Below is a small trained network, with its code and all its weights. Each question gives an input and a target symbol and asks what happens when units are switched off, that is, made to give their printed mean instead of their output.

import numpy as np


def w(rows, s, z=0):
    codes = np.array(rows[::2]) - 128.0
    scale = np.full(codes.shape[1], s)
    scale[-1] = z or s
    return codes * scale


def f(y):
    return np.maximum(y, 0)


def softmax(a):
    e = np.exp(a - a.max(-1, keepdims=True))
    return e / e.sum(-1, keepdims=True)


def log_softmax(a):
    a = a - a.max(-1, keepdims=True)
    return a - np.log(np.exp(a).sum(-1, keepdims=True))


def net(x, mask):
    ids = ['βδεζηλμπσφω'.index(c) for c in x.split()]
    T = len(ids)
    res = E[ids] + P[:T]
    r = res
    for j in range(3):
        rows = slice(4 * j, 4 * j + 4)
        q, k, v = (r @ M[0][rows].T for M in (Q, K, V))
        z = softmax(np.where(np.tri(T) > 0, q @ k.T / 4**0.5, -1e9)) @ v
        o = O[0][rows]
        res = res + np.where(mask[j], z, o[:, -1]) @ o[:, :-1]
    y = f(res @ A[0][:, :-1].T + A[0][:, -1])
    res = res + np.where(mask[3:19], y, B[0][:, -1]) @ B[0][:, :-1]
    return log_softmax(res[-1] @ U[:, :-1].T + U[:, -1])


Q, K, V, O, A, B = {}, {}, {}, {}, {}, {}
E = w([
[156,109,170],'β',
[171,125,46],'δ',
[80,105,246],'ε',
[149,27,95],'ζ',
[140,154,58],'η',
[132,133,167],'λ',
[55,113,252],'μ',
[25,143,140],'π',
[123,152,43],'σ',
[146,49,111],'φ',
[36,88,68],'ω',
],0.014)
P = w([
[253,144,186],'0',
[82,76,29],'1',
[55,95,44],'2',
[68,139,75],'3',
[57,162,98],'4',
[60,146,103],'5',
[36,156,107],'6',
[52,138,113],'7',
[60,137,125],'8',
[110,104,130],'9',
[51,132,123],'10',
[158,86,145],'11',
],0.0057)
Q[0] = w([
[135,150,169],'H0',
[113,145,110],'H0',
[114,96,149],'H0',
[145,249,165],'H0',
[157,195,160],'H1',
[135,158,122],'H1',
[119,122,100],'H1',
[118,93,148],'H1',
[160,164,74],'H2',
[104,179,114],'H2',
[166,85,79],'H2',
[96,140,191],'H2',
],0.021)
K[0] = w([
[87,84,145],'H0',
[129,125,96],'H0',
[150,93,160],'H0',
[2,77,75],'H0',
[44,134,105],'H1',
[87,131,84],'H1',
[140,132,99],'H1',
[135,103,152],'H1',
[137,182,97],'H2',
[104,166,96],'H2',
[163,97,112],'H2',
[103,131,163],'H2',
],0.019)
V[0] = w([
[165,32,165],'H0',
[148,97,103],'H0',
[137,255,84],'H0',
[82,156,153],'H0',
[31,101,86],'H1',
[132,164,77],'H1',
[141,168,59],'H1',
[19,104,61],'H1',
[60,115,148],'H2',
[213,20,156],'H2',
[89,186,121],'H2',
[154,155,100],'H2',
],0.0073)
O[0] = w([
[66,162,128,154],'H0',
[140,148,149,169],'H0',
[250,131,133,77],'H0',
[91,87,104,94],'H0',
[132,61,98,224],'H1',
[154,125,158,140],'H1',
[172,136,176,151],'H1',
[147,54,106,249],'H1',
[196,135,148,247],'H2',
[86,163,127,44],'H2',
[152,109,133,150],'H2',
[93,111,108,85],'H2',
],0.012,0.0014)
A[0] = w([
[159,129,72,196],'N0',
[145,131,62,190],'N1',
[142,118,76,211],'N2',
[102,156,165,203],'N3',
[148,186,186,117],'N4',
[189,155,148,228],'N5',
[114,101,209,86],'N6',
[162,178,91,254],'N7',
[65,146,54,95],'N8',
[176,190,67,4],'N9',
[125,115,64,249],'N10',
[149,111,188,140],'N11',
[203,170,7,134],'N12',
[239,141,204,237],'N13',
[152,181,212,176],'N14',
[170,124,162,115],'N15',
],0.013,0.0043)
B[0] = w([
[95,120,183,218],'N0',
[71,125,151,217],'N1',
[69,132,108,223],'N2',
[165,148,112,193],'N3',
[154,98,155,149],'N4',
[90,166,124,186],'N5',
[133,155,180,173],'N6',
[108,195,168,198],'N7',
[178,88,162,207],'N8',
[154,5,52,155],'N9',
[160,158,55,254],'N10',
[168,122,113,159],'N11',
[196,106,210,254],'N12',
[112,146,92,213],'N13',
[132,67,101,166],'N14',
[105,121,147,148],'N15',
],0.021,0.0071)
U = w([
[216,212,103,85],'β',
[117,190,107,111],'δ',
[166,68,96,9],'ε',
[218,122,103,3],'ζ',
[2,189,213,169],'η',
[138,190,86,186],'λ',
[107,62,101,52],'μ',
[88,66,116,37],'π',
[77,161,121,104],'σ',
[185,53,193,205],'φ',
[38,65,107,111],'ω',
],0.01,0.003)

Each question gives the input, a string of symbols that net reads in full, and the target symbol t.
The units are the heads (4 rows each of Q, K, V and O) and the neurons (one row each of A and B). Each row of codes is followed by its name. A weight is (code - 128) times the scale printed after its matrix; where a second scale follows, it is the last column's (O, A, B and U).
mask holds one flag per unit, heads first, then neurons. A switched-off unit (its flag False) gives its mean, the last column of its rows in O or B, instead of its output. The means were averaged over made-up inputs and are rounded, as every weight is.
A unit's drop is (log p(t) with every unit on - log p(t) with that unit switched off) / (log p(t) with every unit on - log p(t) with every unit switched off).
The circuit of an input: a set's keep is (log p(t) with only the set's units on - log p(t) with every unit switched off) / (log p(t) with every unit on - log p(t) with every unit switched off). Starting from the 12 units with the biggest drops (on a tie, the unit counted first), units are removed one at a time, each time the one whose removal leaves the highest keep (on an exact tie, the one counted first), for as long as the keep stays at least 0.8.
circuit, biggest first: the units of the circuit, biggest drop first
unit that matters most: the unit with the biggest drop
k most important neurons: the k neurons with the biggest drops, biggest first
which heads matter: for each layer, one digit per head in row order, 1 if its drop is at least 0.15 and else 0, layers parted by /
drop when u is switched off: that unit's drop, to one decimal
input β ζ ω μ, target φ: which heads matter => 001
input β η σ λ η ε σ, target η: most important neuron => (N1)
input δ η ω ω ε λ β π π δ, target η: circuit, biggest first => (N7 N1)
input φ λ ω, target φ: which heads matter => 110
input ω η ω φ, target ω: circuit, biggest first => (N12 H1 N2)
input η ω ε β μ ζ β η η ω, target η: circuit, biggest first => (H1 N9)
input β λ ζ π η ω, target β: 2 most important neurons => (N8 N3)
input β ε π, target φ: which heads matter => 110
input λ λ β φ λ σ π π δ, target φ: which heads matter => 001
input η δ η ω δ, target η: which heads matter => 010
input λ π ε σ π λ φ β π π δ, target φ: 3 most important neurons => (N12 N13 N5)
input δ β η ζ λ μ σ, target φ: 3 most important neurons => (N12 N9 N13)
input λ ε σ, target φ: which heads matter => 000
input σ ε η λ λ σ σ, target η: which heads matter => 110
input β φ φ, target β: unit that matters most => H1
input φ π β β σ η λ ε, target φ: 2 most important neurons => (N10 N2)
input β β φ ε φ, target β: which heads matter => 010
input ζ β η, target φ: 2 most important neurons => (N12 N8)
input ω ε μ ζ μ σ β δ ζ λ η, target φ: 2 most important neurons => (N12 N13)
input ζ δ π η β η, target η: drop when N5 is switched off => 0.3
input η η η ω, target η: drop when N9 is switched off => 0.2
input ω φ β λ π π ε, target φ: drop when N2 is switched off => 0.5
input η ε ω φ, target η: drop when N5 is switched off => 0.2
